[128 = 0]

j799j670: [144 137  94  99 173 173 149 148 126 125 135 103  55  64 164 154 188 188
  89  81  76  77 152 118]
j658j830: [144  95 144 152 131 102 124 135 143 117 128 170 136 120 141  92 126 108
  94 151 130 130 113 158]
j799j670: [ 99 187  99 146 158 150 115 136 129 161 126 134 126 137 138 114 135 116
 124 145  99 136 153 139]
j658j830: [149 147 137 166 127 108 136 139 139 168 144 127 128 120  79 133 136 117
 120 135 114 116 133 132]
j901j910: [142 153  97 136 147 183 176  69  65 120 142 131 107 158 164 125  94  92
 117  62  91  91  77  95]
j901j910: [194  67 184 100  99 108 153  88 133 109 143 142 154 127 138 128 125 119
 109 114 156  83  85 129]
j328j301: [196 126 163 144 124 110 156 119 151 178 153 118 122  86  97 149 169 135
  73 122  92  48 135 139]
j658j830: [179 146 147 133 103 124 151  91  93 155 179 119 132 143  65 160 113 101
 165  59 136  88  73  96]
j883j72: [183  97 171 111 138  74 149  80 152 143 152 136 168 123 124 112 129  95
  83 134 124  66  87 139]
j883j72: [ 54 143 112  51 106  60  57 104 117 111 147  70 171 146  77 170  98 122
 215  95 158 149 101 103]
j485j289: [ 95 165 100 147 132 145 124 123 115 147 115 108 119 131 131 138 122 124
 117 130  88 122 152 126]
j328j301: [106 135 123 143 106 117  76 171 132 133 136 144 112 102 104 139 147 142
 145 124 127 146 145 153]
j901j910: [111  87  96 220 144  57 152 160 121 106 121 128  93 110  66 103  87 100
  95 133  97 163 105 122]
j799j670: [ 98 113  98 119 161  79 116 144 134 105 133 109 113 109 106 123 121 131
 133 117 120 146 113 118]
j883j72: [154 158 150  84 146 103  74 129 128 137 203 196 169 160  97  96 131  84
 219  88 205 158  49 140]
j901j910: [217  47 215  69  99 106 117 141 187 116 145 165 146  75 155 130 196 173
  95 146 177  78 129 170]
j328j301: [141  85 148 155  99 136 167 112 131 114  88 116 131 130 152 129 113 134
  78 163 115 114 151 128]
j658j830: [146  98 147 183 122 100 168 115 141 133 105 134 148 144 118 101  99  98
  82 176 120 130 128 133]
j485j289: [147  33 142  73 135 121 154 147 160  60  94 104 100  80 180 135 158 198
  90 141 148 122 147 122]
j485j289: [143 129 118  85 169 150 166  96 125 116 127 109 125 135 169 123 131 135
 115 113 123 104 115 103]
j658j830: [142  96 130 125 120 121 117 110  98  91 152 172 123 131 147 109 107  99
 130  83 136 121  66 136]
j883j72: [ 76 175 109 102 100 116  55 140 112 146 151 107 132 121  87 170 135 135
 188  93 125 134 135 131]
j883j72: [146 146 129 143 154 178 140 149 143 141 118 167 116 129 173  97 155 136
 106 156 128 137 154 148]
j328j301: [103 136 134  81 144 108  78 156 173 133 124 129 148 111 143 122 164 154
 140 166 149 144 161 155]
j883j72: [126 111 146  74 138 102 142  76 148 122 113  97 178 149 157 124 114 118
 112 156 137 104 122 118]
j485j289: [ 59 179  82 108 139  76  91 108 116 155 140  53 133 117  73 172 115 120
 146 100  76 105 133 107]
j901j910: [ 63 167  73 143 149 113 127 138 110 131 115  74 115 144  85 145  97 126
 163 123 110 170 142  92]
j799j670: [108 119 117 126 112 180 130 158 122 101  94 123 101 126 160 139 136 170
 141 138 142 164 168 122]
j485j289: [183 124 177  92 128  84 130  91 144 149 174 145 183 152  94 118 125  92
 157 118 176 104  72 126]
j328j301: [153 108 131 178 122 144 191 132 122 127 103 112 108 135 114 129 112 134
 104 144 121 136 142 105]
j328j301: [144  97 146 143 123 129 165 151 160 127  92 105 122 116 127 132 141 163
 100 179 136 139 175 123]
j799j670: [111  73 119 159 105 128 130 190 125  72  99 135  88 116 113 127 117 165
 153 137 166 204 143 120]
j901j910: [ 87 126  94 173 142  89  99 171 138 128 120 127  96  89 104 122 135 132
  99 140  85 143 149 150]
j901j910: [203 112 167 104 119 180 191  65  98 117 145 153 149 174 166 118 107 103
 136  94 164  96  72 100]
j799j670: [101 140 108 162 134 130 109 163 133 132 117 140 109 116 125 117 134 132
 121 146 112 154 153 145]
j799j670: [172 132 130 116 144 167 168 123 118 132 142 124 101 119 137 139 149 148
 125  94 127 102 120 107]
j485j289: [121 102 158 104  44  94  53 124 105 113 159 139 142 110  91 172 125 127
 171  76 149 110  97 148]
j658j830: [ 77 131  93 219 121 124 145 161 122 128  78 115 106 136 108 115  93 120
 100 179  93 180 173 128]
j485j289: [151 140 135 147 179  64 143 149 162 152 159 143 154 149  58  88 119  94
 162 154 172 173  95 118]
j901j910: [144  91 108 103 137  89 210  50  73  87 143  47 124 157  79 163  56 103
 151  46 125 100  44  35]
j658j830: [171 124 162 103 147 105 168  87 161 159 130 104 166 134 129 125 138 120
  93 158 126  79 129 122]
j799j670: [154 149 134 177 131 133 126 144 133 165 145 160 113 109 115 117 149 114
  95 131  97 104 135 155]
j328j301: [ 88 207  78 146 172 121  66 188 117 155 178 161 103 129  70 114 140 112
 208  92 140 190 111 134]
j328j301: [154 158 126 136 173 119 148 163 161 167 146 118 115 112  86 125 163 145
 136 142 133 135 147 120]
j883j72: [194  95 186  93 102  73 151  49 114 128 177 134 191 166  90 129  89  70
 152  87 172  81  33 107]
j485j289: [ 94 206 101 210 120 159 113 139 105 182 125 151 127 159 104 117 108  87
 133 146  91 151 153 143]
j658j830: [ 92 133  90 154 168 107 109 147 136 124 120 142 106 101 149  99 134 118
  80 142  77 128 136 155]
j901j910: [105 107 107 166 123  81 111 120 113 118 130 130 111  99 118 125 110 102
  78 111  70  99 108 146]
j799j670: [125  63 135  95 115  88 138 127 125  70 122 103 129 128 110 138 103 144
 158 111 172 156  97  99]
j883j72: [ 64 148  95 113 140  95  73 159 148 136 118  95 116  89 118 147 151 154
 121 142  92 131 170 146]
j883j72: [101 132 129  77 137  82  95 107 147 131 134 101 163 127 124 135 128 123
 136 137 130 115 123 131]
j328j301: [131  87 150 121  80 129 124  92 113 106 111 128 141 125 163 141 113 123
  92 125 112  90 122 141]
j658j830: [194  82 193  48 135 113 135  89 169 118 145 155 180 129 178 107 155 129
 111 145 178  85  98 146]
j485j289: [161 157 151 134 106 232 170  68 110 159  97 144 143 155 228 126 136 120
  61 150  86  60 163 143]
[ 90  78  95 123 187  78 143 162 161  77  92 111 113 112 144  90 118 146
 103 173 133 181 138 121] -> j883j72
[165 179 131 124 149 197 180 102 109 155 140 132 136 178 138 122 122 116
 162 114 152 132 118  94] -> j799j670
[153 116 148 200  95 140 128 168 130 140 125 174 111 120 107 115 133 124
 115 147 133 149 142 155] -> j799j670
[109 143 107  65 176 127  80 141 150 122 146 141 116  88 178 118 177 151
 116 115 111 105 132 155] -> j658j830
[101 147 124 137 123 110  69 172 149 145 135 148 124 102 112 127 156 138
 136 145 124 145 154 164] -> j328j301
[122 120 148  84 123 111  95 107 151 131 126 132 160 117 165 126 146 128
 104 148 123  95 135 157] -> j328j301
[127 146 138 148 130  83 107 109 137 161 147 144 162 136 103 112 117  83
 113 142 111 108 109 151] -> j799j670
[170  92 119 196 154 125 191 140 110 105 133 159  91 130 112  92 102 104
 102 113 125 146  87 111] -> j901j910
[142 149  95 197 234 116 189 192 162 137 127 164 108 157  93  45 118 106
 144 183 164 230 123 109] -> j485j289
[ 93 150  78 193 140 114 100 157  95 129 147 152  80 105  98 119 115 103
 119  89  76 139 108 141] -> j658j830
[158 110 190  68  71 122 120  46 129 139 131 117 200 153 159 151 119 108
 116 131 142  57 110 137] -> j799j670
[ 92 112 132 126 120 124 107 135 151 114  88 134 151 134 169 109 124 133
 104 188 130 151 165 154] -> j328j301
[128 150 102  91 128 164 147  36  61 119 149 105 122 142 175 154 100  96
 107  41  69  43  73 100] -> j901j910
[153 107 172 113 113 129 143 134 169 137 105 125 161 138 136 123 143 148
 124 187 168 139 162 135] -> j658j830
[146 104 144 135 120  76 108 122 142 139 149 136 129  88 110 131 144 117
  84 119  96  77 112 156] -> j799j670
[124 131 127 121 135 136 130 127 133 127 121 128 132 132 142 123 130 131
 126 138 131 132 136 129] -> j883j72
[ 94 152 123 137 103 125 109  89 104 138 122 123 161 162 131 131  91  89
 133 131 112 122 119 131] -> j901j910
[152  69 174 114  54 157 127 126 126  97 101 133 131 118 159 155 136 164
 119 136 155 116 149 139] -> j799j670
[157  95 155  24 161 132 179  66 155 102 111  84 173 151 189 126 130 148
 120 147 165  97 119  94] -> j328j301
[106 128 112 103 167 128 116 153 138  99 127 150 134 150 144  93 122 128
 172 141 176 193 116 123] -> j883j72
[ 94 173 110 140 177 117 104 134 156 158 121 154 157 147 151  79 130  96
 110 185 114 150 146 158] -> j328j301
[158 126 126 178 161 129 132 172 155 149 135 172  91  83 137  97 170 135
  67 148  93 113 147 167] -> j883j72
[110 156  97 148 138 149 149  97  87 127 128 119 122 158 131 126  91  97
 134 100 104 127 105 104] -> j901j910
[148 154 107 101 168 188 162 137 118 126 137 119  92 127 150 134 153 159
 149  96 135 130 132  98] -> j901j910
[160  93 163 172  94 118 184 100 125 128 105 122 158 167 107 121  84 101
 114 162 148 136 120 110] -> j658j830
[143 128 129 116 115 126 117 142 115 127 157 122 105 108  93 157 143 146
 161  80 138 120 112 116] -> j328j301
[111 115 106  64 166 131 119  90 118  90 131 128 129 122 199 114 128 125
 107 100 111  98  96 128] -> j658j830
[144 102 161 117 103 132 142 110 156 138  97 109 147 112 160 141 147 149
  72 172 110  85 170 145] -> j485j289
[ 88 144  90 123 155 145 122 155 126 114 111 113 103 123 141 127 132 150
 140 131 120 161 152 118] -> j799j670
[115 118 135 129 112  63  90 148 140 131 149 121 140 116  64 139 124 122
 160 123 147 146 113 133] -> j485j289

j335_j795: [137  83 122 162 126 133 126 130 209 141 114 128 102 109 138 141 152 121
 145 110  92 159 172 155]
j59_j418: [ 92 169 177  45 123 133 124 104  44 130 163 124 115 209 135 141  58 103
 129 154 138 164 157 145]
j362_j860: [106 123 122 131 113 158 113 116 177 166  93 115 137 106 138 138 130 140
 118 176  90 146 176 146]
j415_j889: [ 61 133 152  74 149 144 124  93 132 145 133 142 122 181 135 128  89 132
 120 149 116 173 181 136]
j415_j889: [126 106 138  93 108 140 104 116 169 156 128  95 121 107 132 160 111 145
 123 150  83 166 196 159]
j335_j795: [138 126 102 113 141 110 126 131 157 141 153 147 119 111 141  98 143 119
  93  98 114 121 111 123]
j362_j860: [ 92 109 140  56 138 103 109 127 178 152 140 134 113 125 106 146 150 148
 117 109  94 123 164 125]
j781_j119: [122 155 132 118 128 147 129 111  90 132 124 114 149 138 129 123  95 139
 113 165 136 148 131 125]
j59_j418: [190 153 133 191 123 147 149 124  44  88 111  78 164 115 103 137  98 156
 145 158 174 157  97 114]
j116_j961: [121 131 148  96  96 129 110 137 123 143 125 113 119 130 128 159 126 117
 141 147 110 112 151 148]
j781_j119: [121 140 114 126 137 139 130 115 129 140 134 138 133 133 148 103 112 121
 103 138 124 142 127 130]
j362_j860: [182  68  98 202 183 136 149  96 215 112 119  95 138  72 104 118 132 197
 115  96 111 242 171 122]
j116_j961: [ 94 116 138 158 128 151 131 122 157 134  88 134 129 140 126 141 138 131
 154 152 121 137 156 134]
j781_j119: [164 109 146 130 142  83 136 155 177 129 101 100 116  86  34 171 218 175
 152  95 107 130 130 101]
j335_j795: [ 89 107 152 129 123 122 135 137  85  83 166 181  88 210 182 125  91  58
 182  77 171  92 112 148]
j116_j961: [ 68  97 174 126 151 117 137 130 121  86 102 141 126 173  80 172 144 159
 197 107 164 106 140 101]
j335_j795: [130 130 139 159 113 142 132 134 143 140  94 118 121 129 120 147 146 118
 152 153 114 139 147 143]
j362_j860: [144 117 103 192 124 150 138 127  90  87 141 144 141 134 185  98  86 104
 139 115 174 108  88 132]
j362_j860: [ 94 166 140 109 131 115 133 144 138 160  91 149 127 140  86 129 191 123
 126 151 115  89 109 105]
j116_j961: [128 108 130 197 150 162 153 100 150 117 114 135 112 161 155 115  98 111
 150 131 129 212 167 154]
j415_j889: [104 113 132  95 136 125 115 119 148 132 126 119 141 115 112 143 126 165
 121 132 120 127 151 117]
j335_j795: [108 121 146 139 118 137 128 132 123 120 110 130 122 147 127 149 128 120
 161 137 134 119 140 136]
j116_j961: [133 122 119 135 138 149 130 102 126 126 142 120 134 132 154 113  83 133
 111 137 127 178 151 141]
j335_j795: [ 82 139 151 172  93 148 131 155  72  99  85 155 136 169 143 149 135  91
 196 154 176  35  89 124]
j362_j860: [170 142 122 136  93 131 122 141  53 100 159 114 135 125 164 125  85 100
 133 127 160  96  90 141]
j781_j119: [ 99 120 137  50 111 105 102 138 118 131 172 145 112 143 151 136 112 108
 122 102 124  80 129 137]
j781_j119: [ 68 152 135 110  80 166 104 130  87 143 109 144 144 156 182 134  89  92
 139 190 137  63 130 148]
j116_j961: [126 139  95  74 123 162  96  87  80 128 166  91 193  90 173 104  24 182
  57 175 140 142 138 122]
j116_j961: [138 131 135 203 120 119 153 164 157 130  80 156  97 139 107 133 209  83
 176 115 127  96  99 129]
j415_j889: [201 159 103 142 113 127 128 134  90 131 137  88 154  77 121 115 121 143
  91 148 130 134  93 122]
j59_j418: [196 126  72 194 120 164 127 112 174 156 114  92 152  52 161  95 116 143
  76 163  94 186 141 149]
j116_j961: [121 127 120 239 105 194 142 119 133 127  63 126 141 136 170 127 109 103
 165 190 136 149 146 157]
j335_j795: [115 163 151  70 140 114 134 117  61 121 167 139 119 182 125 117  93 110
 116 121 147 139 115 122]
j362_j860: [ 53 120 129 121 116 155 116 121 128 130 125 173 124 173 188 116  96  90
 142 142 138  87 138 144]
j415_j889: [143 135 107 222 138 151 161 128 124 116 120 169 108 162 178  81 125  64
 141 117 149 147  98 145]
j781_j119: [ 96 140 114  53 111 115 103 133 120 149 178 164 115 142 181 101 106  87
  90 113 117  75 113 140]
j415_j889: [145 123 136 124 171  93 158 124 144 120 174 166  71 180 127  97 141  83
 127  54 124 186 124 136]
j116_j961: [ 58 115 130 128 161 126 128 126 129 100  87 146 176 123  83 137 154 197
 145 133 169  63 101  65]
j415_j889: [211 124 106 156 109 113 128 147 137 129 141  96 123  71 123 129 148 127
 114 111 113 136 109 138]
j362_j860: [115 146 161  71 106 121 118 130  77 127 155 125 110 170 135 149  97 100
 141 133 131 122 139 146]
j59_j418: [105 156 127  75 154  99 129 131 184 183 117 148 114 124  82 113 195 135
  87 128  82 132 133 108]
j415_j889: [103 103 124 167 116 143 124 137 155 121  99 142 130 124 144 138 141 122
 158 133 133  95 132 133]
j59_j418: [124  74  97 174 115 145 109 136 172 107 105 119 160  67 148 140 131 168
 142 125 137  80 127 121]
j781_j119: [180 194 117  84 127 102 130 137  75 151 145 101 150  97  86 109 146 144
  70 147 124 120  78 100]
j59_j418: [132 132 122 194 124 151 144 130 130 124  95 135 129 135 139 120 137 110
 148 146 137 133 120 134]
j415_j889: [110 137 131 119 158 132 142 106 127 131 144 149 116 167 138 102 107 115
 113 120 129 174 139 130]
j59_j418: [ 85 153 155 126 131 134 142 127 114 139 114 162 101 194 131 125 136  82
 152 140 129 132 134 138]
j781_j119: [163 153 120 150 119 142 137 122  61 107 145 114 143 134 151 110  84 116
 119 141 158 139  99 131]
j335_j795: [155 161 139 111 132 139 130 108  96 141 114  75 157 109  85 142 110 176
 104 177 120 183 147 118]
j59_j418: [112  87 124 109 115 128 105 129 135 106 149 127 135 114 156 144  99 141
 140 108 138  94 139 134]
j781_j119: [ 95 108 132 125 105 131 113 143 149 130 122 151 114 137 156 140 136 101
 153 122 123  78 134 143]
j335_j795: [ 85 128 142  39 153  84 126 129 168 159 182 186  67 185 137 106 149  76
 106  68  94 134 144 139]
j59_j418: [ 73 136 148  78 126 139 112 114 114 138 119 126 144 147 121 145 106 149
 128 161 127 117 154 122]
[ 69 133 103  65 103 142  98 120 109 144 192 189 113 170 245  78  58  53
  89 120 129  71 119 161] -> j781_j119
[ 61  90 193  30 173 100 131  95 127 105 191 155  70 234 121 154  78 117
 162  62 128 201 202 145] -> j362_j860
[197 152 112 128 140  86 142 150  87 109 157 116 135  97  92 110 157 139
 104  89 150 108  58  95] -> j415_j889
[132 152 103 139 120 111 133 155 185 179 114 169  98 117 137  95 203  74
 102 121  87  94 101 135] -> j335_j795
[235 116 113 195 148 110 160 130  56  54 178  99 132 114 127 110  91 135
 137  67 187 171  71 117] -> j362_j860
[ 79  72  91 175 174 151 129 102 209 115 100 151 161  98 141 104 130 185
 119 117 135 135 146 102] -> j415_j889
[163 134 105 202 137 143 152 126 108 106 124 136 134 128 151  96 118 109
 129 122 155 144  94 127] -> j116_j961
[ 90 197 164  93 111 118 137 148 117 184  93 158  93 185  98 133 188  67
 136 169  97 105 124 135] -> j335_j795
[115 138 123 216 124 211 146  83  54  92 111 121 160 176 205 103  14 109
 147 191 179 189 144 155] -> j781_j119
[163 142  90 157 152 106 147 140 186 160 129 157 108 102 123  79 192 104
  86  98  99 138  96 120] -> j116_j961
[160  73  77 145 149 122 116 119 168 100 163 120 154  61 155 103 106 175
  94  80 138 126 116 113] -> j335_j795
[129 135 138  35 113  95 102 138 159 171 159 120 102 114 113 144 150 123
  97 117  77 123 155 141] -> j116_j961
[110 140 117 136 117 127 124 146 130 135 105 145 141 116 126 122 160 124
 128 140 134  67  96 112] -> j335_j795
[ 96 135 147  56 146 118 114 111 117 133 131 107 154 125  84 149 117 188
 110 144 126 134 149 101] -> j335_j795
[207 124  87 220 126 143 144 132 145 122 109 100 146  67 134 107 141 139
 114 133 128 157 104 130] -> j59_j418
[122 110 135 155 121 131 130 137 112  98 124 134 128 138 137 140 122 122
 163 115 155 101 116 127] -> j59_j418
[146 158 144 106  91 127 118 143  80 136 127 105 131 126 121 150 124 115
 133 157 127 103 118 137] -> j415_j889
[156 167 159  56 151  75 140 136  70 121 165 114 116 150  59 137 146 141
 115  97 138 141  99  98] -> j59_j418
[ 93 118 132 139 113 135 115 144 199 164  60 124 137  93  92 161 197 154
 145 164  92  91 153 121] -> j335_j795
[146  90 111 171  98 135 112 150 172 124  98 110 140  69 132 154 156 146
 150 131 119  85 130 134] -> j415_j889
[222 119 124 172 111 131 137 128  41  66 172  79 140 111 148 134  60 131
 144 105 176 158  99 140] -> j59_j418
[110 154 132 159 103 137 132 153 119 141  85 147 128 137 126 132 168  96
 151 158 132  70 100 126] -> j335_j795
[ 86 142 126 115 135 144 121 117 102 123 107 129 169 127 120 126 113 164
 119 163 151  96 115  99] -> j415_j889
[185  87  87 107 125 105 105 132 173 127 175 103 134  49 144 119 123 159
  85  83 106 129 128 132] -> j59_j418
[121 122 134 149 118 122 131 147 125 116 118 144 118 138 129 136 149 108
 157 116 141  89 108 127] -> j415_j889

j692_j397: [121 139 140 167 109 156 119 139 172 153 161 152 142 102 147  84 166 125
 124 139 137 110 166 133]
j44_j206: [151 143 161 113 102 138 146 142 118 122 124 123 135 146  97 151 110 149
  98 115 124 122 118 103]
j710_j709: [113 101  98 140 158 118 104  98 148  78  98 100 129 145 182 159 195  76
 147 171 155 107  71 145]
j710_j709: [136 123 132 182  80 144 146 122 151 166 163 109 142 117 104  94 167 165
 138  85 117 120 151  92]
j226_j210: [186 158 123 117 122  96 187 162 147 111 156 139 135 140  99 103 133 125
 170  97 150 117 131 106]
j463_j536: [ 98 133  85  69 186  69 126 121 124 133  95 116  92 105 160 149 101  72
 136 116 114 138  80 149]
j44_j206: [122 146 103 138 132 112 131 125 157  99 117 114 139 121 158 133 163  87
 114 159 163  89  93 122]
j692_j397: [182 141 151  89 133 105 176 166 138 122 150 147 120 150  97 121 125 134
 164  80 124 141 126 121]
j44_j206: [102  60  90 196 122 152  86  48  77 111  97  69 136 156 132 158 149 152
 175 155 117 145 126 120]
j710_j709: [124 140 118  70 151  74 154 143 148 129 112 106 103 121 133 152 136 100
 104  81 119 124  55 122]
j299_j95: [158 141 153  56 160 103 153 169 124 122 131 162 106 141 115 135  95 120
 138  99 118 152 119 148]
j44_j206: [117 131 141 127 108 159  97 113  59  48  74 115 160 169 110 194  76 156
  28 219 170 109  99 124]
j710_j709: [135 128 128 156 116 142 128 129 142 121 142 134 141 129 132 111 153 131
 137 141 143 117 143 127]
j692_j397: [133 179 121  65 159  69 167 178 196 145 141 148 105  90 156 108 146  65
 112  89 136 104  84 134]
j692_j397: [115  99 100 121 153 109 120 121  98 109 125 129 122 137 122 119 116 151
 129 128 134 157 123 155]
j226_j210: [127  84 129 149 136 136 119  98 144 167 137 106 109 132 142 127 176 123
 209  83  84 153 134 127]
j692_j397: [126 154 120 108 138 105 144 152 152 136 139 144 123 106 136 108 125 109
 112 119 138 117 122 133]
j226_j210: [135 142 152  87 137 125 129 155 126  85 112 143 132 148 129 157 121 123
  70 153 152 118  90 142]
j299_j95: [139 145 191  57 149 150 114 153 113 134 105 164 108 141 131 175  73 107
 112 139  98 144 131 147]
j692_j397: [106 125  90 114 147 101 123 123  87 110 114 128 125 122 118 124  81 144
  99 143 142 143 123 145]
j692_j397: [196 111 152 139 120 134 173 181 129 121 206 191 140 157  72  47 138 202
 189  83 142 172 203 151]
j463_j536: [140 160 132 133  98 118 155 124 158 146 121  92 131 118 124 148 145 103
 124 103 121  91  98  77]
j299_j95: [158 120  86 190 116 120 152 132 137  81 167 139 161 143 116  68 171 152
 168 151 187 116 158 130]
j463_j536: [109  85 160 191  82 191  94 127 118 117 157 140 161 146 108 101 170 217
  59 150 147 138 158 144]
j463_j536: [109 102 127 157 119 146 109 121 126 131 141 130 136 127 128 108 151 161
 108 132 132 138 140 142]
j299_j95: [148 121 191  70 116 132 147 136 117 177 117 108  98 146  91 180 103 148
 130  44  56 158 102  99]
j692_j397: [164 120 138  85 151  97 161 153 138 118 140 136 111 151 114 129 142 127
 166  80 120 149 104 136]
j226_j210: [136 140 111 149 109 122 150 128 113 174 156 133 127 104  93  85  86 158
 162  92 108 144 185 108]
j226_j210: [114 145  92 150 116 108 140 123 134 141 135 114 134 101 124 103 122 129
 115 122 139 112 131 111]
j44_j206: [129 117 122 120 174 133 107 137 140 115 138 176 120 126 167 102 137  95
 179 164 140 144 161 181]
j226_j210: [146 128 117 171 115 148 131 113 115 155 150 139 136 121 115  94 106 137
 203 131 117 138 202 117]
j710_j709: [111 117 140  74 176 122  96 118 128  86  75 122 109 149 178 197 139  68
 113 170 129 124  62 159]
j299_j95: [163  98 155 156  84 142 160 134 120 151 168 115 135 154  67 105 151 208
 150  54 105 156 148 100]
j710_j709: [136 112 126 211  82 155 133 111 176 138 162 103 154 127 133  95 222 144
 152 117 141  99 138  99]
j463_j536: [103 116  97  94 179  81 128 127 166 154 127 122  92 101 171 118 163  78
 163  88 108 140  90 154]
j226_j210: [182 156 134 137 122 135 156 149 125  95 145 160 148 148 111 109 110 121
 177 157 159 116 171 121]
j463_j536: [122 142  97 100 159  76 150 124 178 164 124 104  96  97 163 128 160  59
 181  78 104 117  87 117]
j710_j709: [114 102  80 169 145 131 102  92  95  98 117 123 139 135 142 117 121 127
 167 179 150 136 153 146]
j299_j95: [105 145 112 111 159 122 105 134 131 109 113 153 126 110 164 127 109  88
 106 182 151 117 129 160]
j44_j206: [163 176 153 104 112 116 166 165 173 110 133 133 138 132 128 138 152  97
 105 123 152  85  95 101]
j299_j95: [118 122  75 227  95 143 116  76 142 101 122  81 165 125 151 118 186 111
 155 182 169  79 131  95]
j463_j536: [139 159 145 119  97 135 139 129 107 111 103 109 143 139 104 167  92 133
  80 145 137 102 109  91]
j299_j95: [168 131 158 134 123 157 133 151 118  94 146 170 147 159 112 115 120 146
 149 160 152 134 170 142]
j44_j206: [137 152 144 107 111 115 156 153 144 161 145 130 121 112 105 117 117 140
 105  80 112 126 125 108]
j710_j709: [106  96 105 141 159 138  86  88 107  88  91 114 128 147 168 162 142  97
 151 188 140 129 111 153]
j463_j536: [126 107 127 110 165 108 130 142 179 151 152 144 103 116 163 101 188  98
 176  88 112 145 116 160]
j44_j206: [157 125 140 143 115 138 138 118 140 104 122 109 138 155 129 152 164 114
 160 135 136 110 111 106]
j226_j210: [ 89 148  53 189 115 103 124  97 153 124 123  91 148  85 159 100 159  97
 107 163 168  78 112 106]
[126 158 109 116 150 100 141 152 182 124 141 147 125 101 166 101 161  74
 131 137 154 100 114 141] -> j44_j206
[120 141 103 158 105 121 136 106 131 147 123  94 134 111 123 127 128 122
 134 120 124 107 127  92] -> j463_j536
[ 81 125  98  79 162  74 131 144 135 168 132 129  94  85 134 105 111 132
  81  72 106 154  95 154] -> j299_j95
[135 139 130 120 127 121 140 142 134 130 136 136 128 124 122 118 123 130
 122 120 132 126 131 127] -> j710_j709
[117 122 135 123 115 131 127 126 102 153 130 123 123 123 101 128  95 165
 104 102 106 147 139 121] -> j44_j206
[151 185 172  26 124  73 194 200 169 173 144 137  97 105  93 134 104 125
  60  22  98 125  71 103] -> j710_j709
[155 154 169 118 136 152 125 169 190  76 138 174 147 144 172 128 192  79
 109 186 179  86 113 154] -> j710_j709
[133  94 148 135 124 157 111 111  82 133 124 130 126 153 103 142  99 170
 151 125 102 165 159 134] -> j44_j206
[133 146  94 103 141  77 162 147 126 129 137 128 119 113 110 105 104 130
 125  95 137 132 115 125] -> j710_j709
[151 125 172 120 134 177 103 135  98  98 119 169 138 161 128 149  95 131
 144 185 133 141 171 152] -> j226_j210
[ 91 108 113 160 111 121 121 112 175 164 141  91 124 100 149 112 204 131
 101  87 117 114  91 116] -> j463_j536
[ 97  98 134 112 145 156  79  86  43 145  84 122 110 137 118 174  36 148
 135 153  81 174 159 144] -> j710_j709
[ 69 120 124 135 125 151  80 107  99 144 104 124 128 104 141 141  93 142
  55 163 119 132 133 143] -> j226_j210
[100 159 136  92 126 127 114 152 105  92 102 144 140 121 125 151  78 137
   2 178 162 109  98 142] -> j226_j210
[164 122 180 135  98 169 133 127 115 130 130 127 136 162 100 154 125 152
 149 120 108 134 148 105] -> j299_j95
[135 127 131 173  75 135 155 125 138 187 166 105 135 110  84  90 140 183
 134  60 101 131 158  83] -> j710_j709
[148 152 188  95 124 144 135 167 198 112 131 145 130 139 160 153 197  86
  91 131 141  91  80 130] -> j710_j709
[ 79  56  61 151 167 112  86  95  48  89 121 130 128 139 118 100  97 195
 114 159 148 188 143 189] -> j692_j397
[114 172  89  91 150  76 152 164 129 126 137 156 123  90 124  89  78 118
  80 128 157 122 127 144] -> j692_j397
